Below are the code and all the weights of a small trained network. Each question names an input and a target symbol and asks about switching units off, where a switched-off unit gives its printed mean instead of its output.

import numpy as np


def w(rows, s, z=0):
    codes = np.array(rows[::2]) - 128.0
    scale = np.full(codes.shape[1], s)
    scale[-1] = z or s
    return codes * scale


def norm(h):
    return h / np.sqrt((h * h).mean(-1, keepdims=True) + 1e-5)


def f(y):
    return y / 2 * (1 + np.tanh(0.7978845608 * (y + 0.044715 * y**3)))


def softmax(a):
    e = np.exp(a - a.max(-1, keepdims=True))
    return e / e.sum(-1, keepdims=True)


def log_softmax(a):
    a = a - a.max(-1, keepdims=True)
    return a - np.log(np.exp(a).sum(-1, keepdims=True))


def net(x, mask):
    ids = ['βγηθτφ'.index(c) for c in x.split()]
    T = len(ids)
    res = E[ids] + P[:T]
    q, k, v = (norm(res) @ M[0].T for M in (Q, K, V))
    z = softmax(np.where(np.tri(T) > 0, q @ k.T / 2**0.5, -1e9)) @ v
    res = res + np.where(mask[0], z, O[0][:, -1]) @ O[0][:, :-1]
    y = f(norm(res) @ A[0][:, :-1].T + A[0][:, -1])
    res = res + np.where(mask[1:9], y, B[0][:, -1]) @ B[0][:, :-1]
    return log_softmax(norm(res)[-1] @ U[:, :-1].T + U[:, -1])


Q, K, V, O, A, B = {}, {}, {}, {}, {}, {}
E = w([
[74,5,199],'β',
[125,172,140],'γ',
[116,143,49],'η',
[126,158,170],'θ',
[132,138,48],'τ',
[145,171,81],'φ',
],0.02)
P = w([
[125,69,135],'0',
[104,178,133],'1',
[93,174,142],'2',
[69,167,151],'3',
[118,6,145],'4',
[129,64,150],'5',
[143,116,138],'6',
[37,137,192],'7',
[141,131,40],'8',
[147,67,23],'9',
[162,188,86],'10',
],0.017)
Q[0] = w([
[63,119,97],'h0',
[1,183,134],'h0',
],0.017)
K[0] = w([
[152,96,148],'h0',
[79,7,133],'h0',
],0.016)
V[0] = w([
[165,74,64],'h0',
[3,118,80],'h0',
],0.05)
O[0] = w([
[193,169,36,80],'h0',
[3,43,39,247],'h0',
],0.033,0.014)
A[0] = w([
[219,41,69,167],'n0',
[58,227,75,191],'n1',
[255,156,93,120],'n2',
[175,82,168,153],'n3',
[45,130,133,242],'n4',
[184,112,149,66],'n5',
[218,195,175,11],'n6',
[123,16,74,254],'n7',
],0.034,0.0036)
B[0] = w([
[163,139,186,159],'n0',
[142,61,137,183],'n1',
[93,201,213,149],'n2',
[97,89,81,138],'n3',
[106,98,183,247],'n4',
[163,141,95,127],'n5',
[255,128,45,133],'n6',
[68,188,162,252],'n7',
],0.063,0.025)
U = w([
[89,99,4,181],'β',
[160,42,201,125],'γ',
[97,222,58,116],'η',
[124,130,108,42],'θ',
[168,231,173,97],'τ',
[192,101,78,254],'φ',
],0.013,0.006)

Each question gives the input, a string of symbols that net reads in full, and the target symbol t.
The units are the heads (2 rows each of Q, K, V and O) and the neurons (one row each of A and B). Each row of codes is followed by its name. A weight is (code - 128) times the scale printed after its matrix; where a second scale follows, it is the last column's (O, A, B and U).
mask holds one flag per unit, heads first, then neurons. A switched-off unit (its flag False) gives its mean, the last column of its rows in O or B, instead of its output. The means were averaged over made-up inputs and are rounded, as every weight is.
A unit's drop is (log p(t) with every unit on - log p(t) with that unit switched off) / (log p(t) with every unit on - log p(t) with every unit switched off).
The circuit of an input: a set's keep is (log p(t) with only the set's units on - log p(t) with every unit switched off) / (log p(t) with every unit on - log p(t) with every unit switched off). Starting from all 9 units, units are removed one at a time, each time the one whose removal leaves the highest keep (on an exact tie, the one counted first), for as long as the keep stays at least 0.8.
circuit, biggest first: the units of the circuit, biggest drop first
k most important neurons: the k neurons with the biggest drops, biggest first
drop when u is switched off: that unit's drop, to one decimal
input η γ γ γ φ γ γ γ, target τ: circuit, biggest first => (h0, n0)
input τ γ γ, target η: 3 most important neurons => (n4, n2, n0)
input γ φ τ γ τ φ γ η, target η: 3 most important neurons => (n4, n0, n2)
input φ φ η θ, target τ: 2 most important neurons => (n2, n4)
input τ γ η, target η: 2 most important neurons => (n4, n2)
input γ γ γ θ τ η γ γ, target η: 3 most important neurons => (n4, n0, n2)
input φ η η η τ, target β: most important neuron => (n2)
input φ τ η φ τ φ τ φ, target η: 3 most important neurons => (n4, n2, n0)
input θ γ η, target φ: 2 most important neurons => (n6, n7)
input γ γ η θ φ φ φ η, target τ: 2 most important neurons => (n2, n0)
input τ θ τ τ, target η: 2 most important neurons => (n4, n2)
input θ γ φ φ, target φ: 2 most important neurons => (n6, n7)
input φ γ φ, target τ: drop when n2 is switched off => 1.2
input θ η γ, target φ: drop when n5 is switched off => 0.0
input φ γ θ, target τ: drop when n2 is switched off => 1.2
input η θ η τ η φ η γ, target β: most important neuron => (n1)
